Here is a tiny trained network, its code and every weight. The questions are about switching its units off for an input and a class, where a switched-off unit gives its printed mean instead of its output.

import numpy as np


def w(rows, s, z=0):
    codes = np.array(rows[::2]) - 128.0
    scale = np.full(codes.shape[1], s)
    scale[-1] = z or s
    return codes * scale


def f(y):
    return y / 2 * (1 + np.tanh(0.7978845608 * (y + 0.044715 * y**3)))


def log_softmax(a):
    a = a - a.max(-1, keepdims=True)
    return a - np.log(np.exp(a).sum(-1, keepdims=True))


def net(x, mask):
    res = np.array(x, float).reshape(1, 5) / 4 @ E
    y = f(res @ A[0][:, :-1].T + A[0][:, -1])
    res = res + np.where(mask, y, B[0][:, -1]) @ B[0][:, :-1]
    return log_softmax(res[-1] @ U[:, :-1].T + U[:, -1])


A, B = {}, {}
E = w([
[94,134,159,165,68,85,81,118],'x0',
[150,126,105,22,79,80,104,148],'x1',
[35,93,112,65,149,192,98,144],'x2',
[93,202,91,127,83,153,192,136],'x3',
[143,112,119,141,117,162,116,254],'x4',
],0.013)
A[0] = w([
[147,93,97,82,148,151,178,100,107],'N1',
[128,110,162,145,151,161,117,111,156],'N2',
[84,132,105,114,91,135,186,117,54],'N3',
[182,67,178,89,170,103,88,90,79],'N4',
[74,128,129,90,167,146,130,130,10],'N5',
[68,184,172,145,175,143,103,74,112],'N6',
[58,126,119,151,78,59,88,83,117],'N7',
[111,186,165,96,91,149,171,122,78],'N8',
[131,194,127,127,110,111,171,142,110],'N9',
[91,130,121,84,153,88,152,10,78],'N10',
[120,145,123,44,104,78,116,140,74],'N11',
[149,143,139,84,189,152,160,118,155],'N12',
[72,110,133,123,91,151,99,115,88],'N13',
[76,143,151,202,170,164,147,136,16],'N14',
[47,135,131,94,142,175,88,113,3],'N15',
[101,117,142,122,119,191,107,165,95],'N16',
[98,125,133,141,95,126,112,142,140],'N17',
[74,121,149,144,92,104,80,121,59],'N18',
],0.013,0.0026)
B[0] = w([
[133,82,75,146,100,130,162,110,186],'N1',
[104,123,145,100,158,121,188,127,175],'N2',
[98,125,188,84,167,189,70,117,179],'N3',
[120,99,188,81,145,178,110,115,219],'N4',
[158,163,141,164,113,145,96,104,186],'N5',
[131,118,121,119,137,91,147,156,218],'N6',
[136,115,101,186,122,167,184,120,231],'N7',
[91,101,162,118,156,194,125,87,181],'N8',
[130,148,176,111,137,174,89,111,189],'N9',
[126,154,148,155,119,129,160,244,251],'N10',
[109,147,96,61,173,53,223,91,206],'N11',
[175,74,86,201,59,135,167,129,189],'N12',
[188,148,94,146,93,135,130,113,183],'N13',
[99,115,105,82,185,80,182,88,223],'N14',
[170,196,172,142,132,115,109,99,219],'N15',
[142,179,149,140,118,120,169,148,195],'N16',
[105,93,92,145,99,146,156,151,159],'N17',
[148,62,118,120,107,155,148,120,194],'N18',
],0.011,0.012)
U = w([
[51,140,77,97,203,54,168,68,119],'0',
[240,230,191,192,116,107,108,56,251],'1',
[42,86,192,94,153,238,90,108,89],'2',
[88,158,121,156,125,133,143,254,217],'3',
[114,70,26,194,58,187,151,87,89],'4',
[101,172,140,163,144,110,56,101,49],'5',
],0.0096,0.0024)

Each question gives the input, the list of numbers given to net, and the class t.
The units are the neurons (one row each of A and B). Each row of codes is followed by its name. A weight is (code - 128) times the scale printed after its matrix; where a second scale follows, it is the last column's (A, B and U).
mask holds one flag per neuron, in row order. A switched-off neuron (its flag False) gives its mean, the last column of its row in B, instead of its output. The means were averaged over made-up inputs and are rounded, as every weight is.
A unit's drop is (log p(t) with every unit on - log p(t) with that unit switched off) / (log p(t) with every unit on - log p(t) with every unit switched off).
The circuit of an input: a set's keep is (log p(t) with only the set's units on - log p(t) with every unit switched off) / (log p(t) with every unit on - log p(t) with every unit switched off). Starting from the 12 units with the biggest drops (on a tie, the unit counted first), units are removed one at a time, each time the one whose removal leaves the highest keep (on an exact tie, the one counted first), for as long as the keep stays at least 0.8.
units of the circuit, in order: the units of the circuit, biggest drop first
most important unit: the unit with the biggest drop
top k neurons: the k neurons with the biggest drops, biggest first
drop of u: that unit's drop, to one decimal
input [5,-1,-7,-8,-6], class 2: most important unit : N4
input [8,3,-3,-7,1], class 4: top 2 neurons : [N7, N3]
input [6,-6,-2,-6,-1], class 0: units of the circuit, in order : [N14, N2]
input [6,-2,4,7,-1], class 2: top 2 neurons : [N3, N8]
input [4,3,5,8,6], class 2: top 2 neurons : [N3, N8]
input [-5,3,7,0,-4], class 1: units of the circuit, in order : [N15, N5]
input [-7,-8,-7,7,-4], class 0: top 2 neurons : [N14, N15]
input [-8,2,2,3,7], class 4: units of the circuit, in order : [N10, N12]
input [-6,-8,7,3,7], class 0: top 2 neurons : [N14, N10]
input [5,3,0,6,6], class 2: top 2 neurons : [N10, N8]
input [-3,6,-3,3,-7], class 3: top 2 neurons : [N10, N14]
input [-6,-4,4,2,-5], class 4: top 3 neurons : [N12, N1, N11]
input [-3,8,-4,-7,7], class 0: top 2 neurons : [N11, N10]
input [3,7,0,8,-3], class 2: units of the circuit, in order : [N3]
input [0,4,-5,6,-6], class 2: top 3 neurons : [N8, N9, N3]
input [6,-4,-5,-6,2], class 2: units of the circuit, in order : [N4, N15, N13]
input [7,7,-7,0,-1], class 0: top 2 neurons : [N11, N15]
input [-5,-4,7,-1,6], class 1: units of the circuit, in order : [N15, N5, N16]
input [-3,6,2,8,1], class 2: top 4 neurons : [N3, N8, N9, N14]
input [5,5,-2,-6,3], class 2: units of the circuit, in order : [N4]
input [-1,-1,-1,1,1], class 5: top 3 neurons : [N10, N11, N7]
input [-1,-4,7,-6,-1], class 1: drop of N15 : 0.4
input [-7,7,7,6,-8], class 3: drop of N14 : 0.3
input [-7,-3,-2,-1,-7], class 3: drop of N12 : -0.1
